Small tables with named rows and columns. After each table, cells are looked up by row and column.

nor:
columns: dafos, pirefe, rozu, kud, feg, vorazed, vovisot, vabuta, tezap
feguv: [498, 640, 495, 586, 583, 591, 617, 566, 553]
vomipiz: [237, 770, 503, 772, 868, 233, 442, 686, 594]
fadeb: [648, 377, 492, 426, 371, 671, 569, 450, 508]
vuv: [463, 624, 449, 649, 663, 393, 494, 530, 605]
muv: [802, 131, 557, 301, 227, 920, 648, 396, 441]
vabori: [409, 748, 525, 763, 736, 230, 480, 565, 574]
dig: [518, 556, 569, 427, 593, 466, 554, 572, 576]
sav: [728, 319, 531, 517, 325, 680, 595, 477, 552]
nironit: [740, 249, 545, 403, 288, 827, 560, 563, 502]

sav, vabuta => 477
feguv, kud => 586
nironit, pirefe => 249
vuv, tezap => 605
vomipiz, kud => 772
feguv, pirefe => 640
muv, vovisot => 648
sav, rozu => 531
dig, vabuta => 572
fadeb, tezap => 508
dig, rozu => 569
muv, kud => 301
dig, tezap => 576
fadeb, pirefe => 377
Row with the largest vabuta: vomipiz

rer =
,badu,pirev,lunesi,dilivi,tipevo,nutam
bev,0.34,0.39,0.13,0.83,0.46,0.28
nizos,0.55,0.54,0.13,0.74,0.89,0.09
rumudus,0.89,0.66,0.91,0.76,0.94,0.88
sen,0.29,0.05,0.30,0.13,0.47,0.14
losibev,0.18,0.92,0.52,0.44,0.20,0.89
pari,0.74,0.96,0.41,0.14,0.32,0.10
nub,0.51,0.23,0.15,0.29,0.06,0.58
voge,0.92,0.33,0.61,0.79,0.83,0.41
kivoga,0.15,0.28,0.09,0.26,0.33,0.14
vemirak,0.91,0.94,0.51,0.16,0.79,0.24

tipevo of sen is 0.47
pirev of rumudus is 0.66
badu of rumudus is 0.89
tipevo of voge is 0.83
lunesi of vemirak is 0.51
dilivi of losibev is 0.44
pirev of losibev is 0.92
pirev of nub is 0.23
dilivi of bev is 0.83
pirev of vemirak is 0.94
nutam of bev is 0.28
nutam of nub is 0.58
pirev of sen is 0.05
dilivi of pari is 0.14
nutam of rumudus is 0.88
lunesi of nub is 0.15
lunesi of kivoga is 0.09
tipevo of bev is 0.46
pirev of kivoga is 0.28
nutam of losibev is 0.89

bisu
         lil  lumi  valufi  sozo  lov  gazil  pob
bet      173    85      82   187  164    134  151
nema      68    60     131   149   55    139  120
los      113   160      94   133   55    120  181
seki     109    90     123   122  110     62  171
temizer  136   105      98   122  128     62  100
beb      121   125     115    78  137    173  100
talol    117   175      90   176   87    149  110
tufudut  121   110     131   192  105    125  125
nuda     151   130      90    95  137    120  141
pinize    87    95     189    95   96    168  191
zogugad  132   170     123    95  105    110   70

pob of nema is 120
lumi of pinize is 95
sozo of talol is 176
pob of tufudut is 125
valufi of talol is 90
pob of beb is 100
lov of nuda is 137
gazil of tufudut is 125
pob of seki is 171
lov of bet is 164
valufi of los is 94
gazil of bet is 134
lov of pinize is 96
lil of seki is 109
lumi of tufudut is 110
sozo of nuda is 95
lil of bet is 173
Row with the largest pob: pinize

vut:
,tud,gilado,zipu,sama,dugenop
vob,5,57,24,49,13
tum,-11,5,-16,-44,-74
noleg,18,13,-26,0,-24
kurazod,23,-14,-6,4,-17
rotidu,15,-5,63,48,33
pago,21,12,-40,37,19
pofegim,13,39,40,76,9
lasibe,31,-10,-18,37,49

What is the sama of noleg in vut? 0
What is the tud of kurazod in vut? 23
What is the zipu of kurazod in vut? -6
What is the tud of rotidu in vut? 15
What is the dugenop of lasibe in vut? 49
What is the tud of noleg in vut? 18
What is the gilado of pofegim in vut? 39
What is the gilado of vob in vut? 57
What is the sama of pago in vut? 37

lotizis =
	veke	pizup	nozet	fazu	fip	dizo	sidelav	ranamuz	rukaso
lilaf	12	-6	2	-1	6	4	-3	14	41
sunas	7	-54	2	-1	6	4	-17	10	25
tik	7	4	2	-1	6	4	-3	10	-24
mamifi	7	4	2	-1	5	4	-3	10	25
bora	5	4	2	-1	6	4	-3	10	8
gul	-25	12	-15	64	21	17	18	-1	25

rukaso of sunas is 25
fazu of sunas is -1
nozet of lilaf is 2
sidelav of bora is -3
dizo of gul is 17
rukaso of gul is 25
pizup of mamifi is 4
sidelav of sunas is -17
veke of bora is 5
Which row has the largest fip? gul

zuv:
         simufu  fusezu  gofir  zapova
fibapu    -8902  -21655  80411    3978
vad      -20817  -71501  46529    1895
kog      -21683  -76739  47740    8746
notus    -15911   86184  47701  -22930
lup      -26609   65424   7570  -42018
duli     -23241  -77778  47209   11293
dut      -33523    7922  -1517  -29379
kivekep  -26321   30502   3641  -45521
sesipa   -47859   11132  24164   55572
kuf      -23984   65470  65244   28033
gud      -33155  -71861  72277   78545
gapasi   -13591  -32994  89109   32811
rasef    -45349  -31711   5480   24415
ranobel  -32931   59041  54374   43555

kog, fusezu: -76739
gud, zapova: 78545
rasef, gofir: 5480
fibapu, zapova: 3978
gapasi, zapova: 32811
notus, fusezu: 86184
lup, gofir: 7570
gud, fusezu: -71861

